Below is a small trained network, with its code and all its weights. Each question gives an input and a target symbol and asks what happens when units are switched off, that is, made to give their printed mean instead of their output.

import numpy as np


def w(rows, s, z=0):
    codes = np.array(rows[::2]) - 128.0
    scale = np.full(codes.shape[1], s)
    scale[-1] = z or s
    return codes * scale


def f(y):
    return np.maximum(y, 0)


def softmax(a):
    e = np.exp(a - a.max(-1, keepdims=True))
    return e / e.sum(-1, keepdims=True)


def log_softmax(a):
    a = a - a.max(-1, keepdims=True)
    return a - np.log(np.exp(a).sum(-1, keepdims=True))


def net(x, mask):
    ids = ['αβγδζηθλμξπσφψω'.index(c) for c in x.split()]
    T = len(ids)
    res = E[ids] + P[:T]
    r = res
    for j in range(3):
        rows = slice(3 * j, 3 * j + 3)
        q, k, v = (r @ M[0][rows].T for M in (Q, K, V))
        z = softmax(np.where(np.tri(T) > 0, q @ k.T / 3**0.5, -1e9)) @ v
        o = O[0][rows]
        res = res + np.where(mask[j], z, o[:, -1]) @ o[:, :-1]
    y = f(res @ A[0][:, :-1].T + A[0][:, -1])
    res = res + np.where(mask[3:15], y, B[0][:, -1]) @ B[0][:, :-1]
    return log_softmax(res[-1] @ U[:, :-1].T + U[:, -1])


Q, K, V, O, A, B = {}, {}, {}, {}, {}, {}
E = w([
[100,119,187,221,119,93,197],'α',
[58,205,170,180,157,161,103],'β',
[137,178,84,104,152,97,48],'γ',
[187,100,204,141,192,143,69],'δ',
[117,106,52,162,208,82,92],'ζ',
[236,104,113,57,102,85,146],'η',
[84,93,96,75,76,183,69],'θ',
[242,204,172,57,103,100,106],'λ',
[114,55,85,181,117,63,212],'μ',
[184,137,171,72,80,184,222],'ξ',
[115,177,112,242,199,24,169],'π',
[56,170,112,149,11,45,110],'σ',
[175,163,74,66,146,159,196],'φ',
[222,187,136,139,184,90,240],'ψ',
[63,74,102,163,155,190,188],'ω',
],0.012)
P = w([
[181,129,82,155,121,157,115],'0',
[128,122,156,86,136,108,156],'1',
[194,130,57,163,84,199,86],'2',
[80,109,152,50,172,85,158],'3',
[217,141,53,207,75,205,71],'4',
[85,122,181,14,191,48,163],'5',
[223,127,37,215,52,237,92],'6',
[37,102,167,2,208,49,160],'7',
],0.0084)
Q[0] = w([
[68,137,215,53,197,66,102],'h1',
[105,177,127,79,60,118,150],'h1',
[190,135,145,174,89,116,129],'h1',
[83,111,165,134,150,148,5],'h2',
[190,254,75,207,103,174,60],'h2',
[98,135,229,89,162,6,129],'h2',
[192,82,131,253,72,191,97],'h3',
[189,173,112,175,24,125,133],'h3',
[204,139,192,97,134,160,136],'h3',
],0.0096)
K[0] = w([
[35,92,157,5,175,55,181],'h1',
[132,52,172,148,226,118,108],'h1',
[129,131,47,162,108,196,119],'h1',
[179,138,106,129,97,102,254],'h2',
[198,38,56,213,56,218,138],'h2',
[43,68,136,18,176,137,175],'h2',
[213,205,25,217,40,179,97],'h3',
[164,81,101,193,178,209,101],'h3',
[66,100,66,198,85,90,106],'h3',
],0.0075)
V[0] = w([
[96,162,55,137,159,152,2],'h1',
[129,36,114,81,49,167,129],'h1',
[126,90,44,159,203,117,227],'h1',
[109,200,109,76,140,176,161],'h2',
[131,56,144,125,205,202,138],'h2',
[65,106,67,132,65,149,142],'h2',
[156,63,91,103,118,63,103],'h3',
[219,183,45,71,129,159,148],'h3',
[150,91,192,76,121,147,101],'h3',
],0.012)
O[0] = w([
[82,125,180,104,192,120,99,130],'h1',
[115,93,180,118,60,112,140,119],'h1',
[151,68,103,101,150,120,186,117],'h1',
[111,190,170,85,126,162,205,115],'h2',
[133,50,158,122,160,215,138,106],'h2',
[58,101,115,104,90,131,147,59],'h2',
[158,72,168,141,141,7,86,144],'h3',
[169,136,168,83,151,89,189,252],'h3',
[159,123,211,130,106,160,101,133],'h3',
],0.015,0.0027)
A[0] = w([
[196,147,96,122,138,86,128,194],'n1',
[50,206,165,105,137,184,142,61],'n2',
[153,164,87,2,83,124,133,60],'n3',
[64,122,116,184,152,126,95,117],'n4',
[129,137,154,45,134,134,107,140],'n5',
[188,112,137,182,108,161,91,43],'n6',
[86,139,221,216,160,87,202,151],'n7',
[89,175,114,122,81,83,147,3],'n8',
[52,107,84,93,110,115,127,195],'n9',
[163,120,192,113,162,101,154,105],'n10',
[78,152,99,97,74,98,137,46],'n11',
[136,153,146,149,58,155,107,187],'n12',
],0.0079,0.0043)
B[0] = w([
[140,139,136,196,118,114,128,255],'n1',
[155,129,174,88,108,107,145,201],'n2',
[1,158,102,144,112,116,151,212],'n3',
[94,77,218,153,108,115,145,179],'n4',
[135,142,77,126,145,192,68,194],'n5',
[89,163,96,88,55,83,180,179],'n6',
[143,133,13,53,59,191,10,179],'n7',
[158,119,193,112,184,162,146,181],'n8',
[91,161,76,134,147,149,163,201],'n9',
[146,107,107,52,124,139,78,231],'n10',
[150,85,162,160,172,139,188,182],'n11',
[135,121,160,161,111,183,88,194],'n12',
],0.0079,0.0081)
U = w([
[131,143,23,224,25,178,101,108],'α',
[97,210,130,160,179,206,159,126],'β',
[100,189,73,59,159,75,87,53],'γ',
[223,87,253,242,147,152,130,254],'δ',
[113,74,170,82,216,61,162,98],'ζ',
[186,124,157,82,50,25,150,53],'η',
[54,100,113,60,49,115,90,185],'θ',
[180,253,82,122,42,96,94,38],'λ',
[136,50,122,146,73,62,172,102],'μ',
[192,159,180,131,12,154,227,70],'ξ',
[130,167,47,174,157,109,116,87],'π',
[85,164,204,191,94,30,163,196],'σ',
[144,147,128,16,141,98,204,43],'φ',
[209,177,149,125,142,102,235,91],'ψ',
[102,59,140,124,146,173,207,119],'ω',
],0.0054,0.0051)

Each question gives the input, a string of symbols that net reads in full, and the target symbol t.
The units are the heads (3 rows each of Q, K, V and O) and the neurons (one row each of A and B). Each row of codes is followed by its name. A weight is (code - 128) times the scale printed after its matrix; where a second scale follows, it is the last column's (O, A, B and U).
mask holds one flag per unit, heads first, then neurons. A switched-off unit (its flag False) gives its mean, the last column of its rows in O or B, instead of its output. The means were averaged over made-up inputs and are rounded, as every weight is.
A unit's drop is (log p(t) with every unit on - log p(t) with that unit switched off) / (log p(t) with every unit on - log p(t) with every unit switched off).
The circuit of an input: a set's keep is (log p(t) with only the set's units on - log p(t) with every unit switched off) / (log p(t) with every unit on - log p(t) with every unit switched off). Starting from the 12 units with the biggest drops (on a tie, the unit counted first), units are removed one at a time, each time the one whose removal leaves the highest keep (on an exact tie, the one counted first), for as long as the keep stays at least 0.8.
circuit, biggest first: the units of the circuit, biggest drop first
most important unit: the unit with the biggest drop
k most important neurons: the k neurons with the biggest drops, biggest first
which heads matter: for each layer, one digit per head in row order, 1 if its drop is at least 0.15 and else 0, layers parted by /
input δ λ δ ψ, target ψ: circuit, biggest first => (h1, h3)
input λ α ω π σ η η α, target α: which heads matter => 101
input ζ σ θ θ σ δ σ λ, target λ: most important unit => h1
input η θ θ σ θ η ζ, target θ: circuit, biggest first => (h1, h2)
input φ δ γ σ φ, target φ: circuit, biggest first => (h3, h1)
input δ ω ζ, target ζ: circuit, biggest first => (h1, h3)
input θ θ δ, target θ: which heads matter => 101
input β ω δ ω, target ω: circuit, biggest first => (h2, h1)
input ψ δ π, target π: circuit, biggest first => (h1, h2)
input δ σ σ θ, target σ: which heads matter => 110
input μ δ σ α λ ξ, target α: circuit, biggest first => (h1, h3)
input δ σ α ω δ δ φ, target δ: which heads matter => 110
input σ β ξ φ σ π φ, target σ: which heads matter => 010
input α δ θ ψ γ λ σ, target σ: which heads matter => 010
input λ λ γ θ, target λ: which heads matter => 111
input α β ξ α μ δ θ β, target δ: most important neuron => (n4)
input α β μ π δ η η, target δ: 3 most important neurons => (n1, n3, n7)
input θ η θ θ π ξ, target θ: circuit, biggest first => (h2, h3, n7, n10)
input η λ σ λ, target λ: circuit, biggest first => (h2, h1)
input ζ δ ξ δ ψ δ β λ, target δ: circuit, biggest first => (h3)
input μ θ σ μ μ δ θ, target θ: which heads matter => 110
input γ γ δ α β δ ξ, target β: circuit, biggest first => (h3, h1)
input δ ζ ξ, target δ: which heads matter => 010
input σ ζ σ δ π ξ, target δ: which heads matter => 011
input ξ ψ θ ξ ψ ξ π σ, target ξ: circuit, biggest first => (h1, h3)
input φ ω α λ η ζ σ δ, target δ: 2 most important neurons => (n3, n9)
input δ θ β, target δ: which heads matter => 110
input δ σ θ, target δ: which heads matter => 101
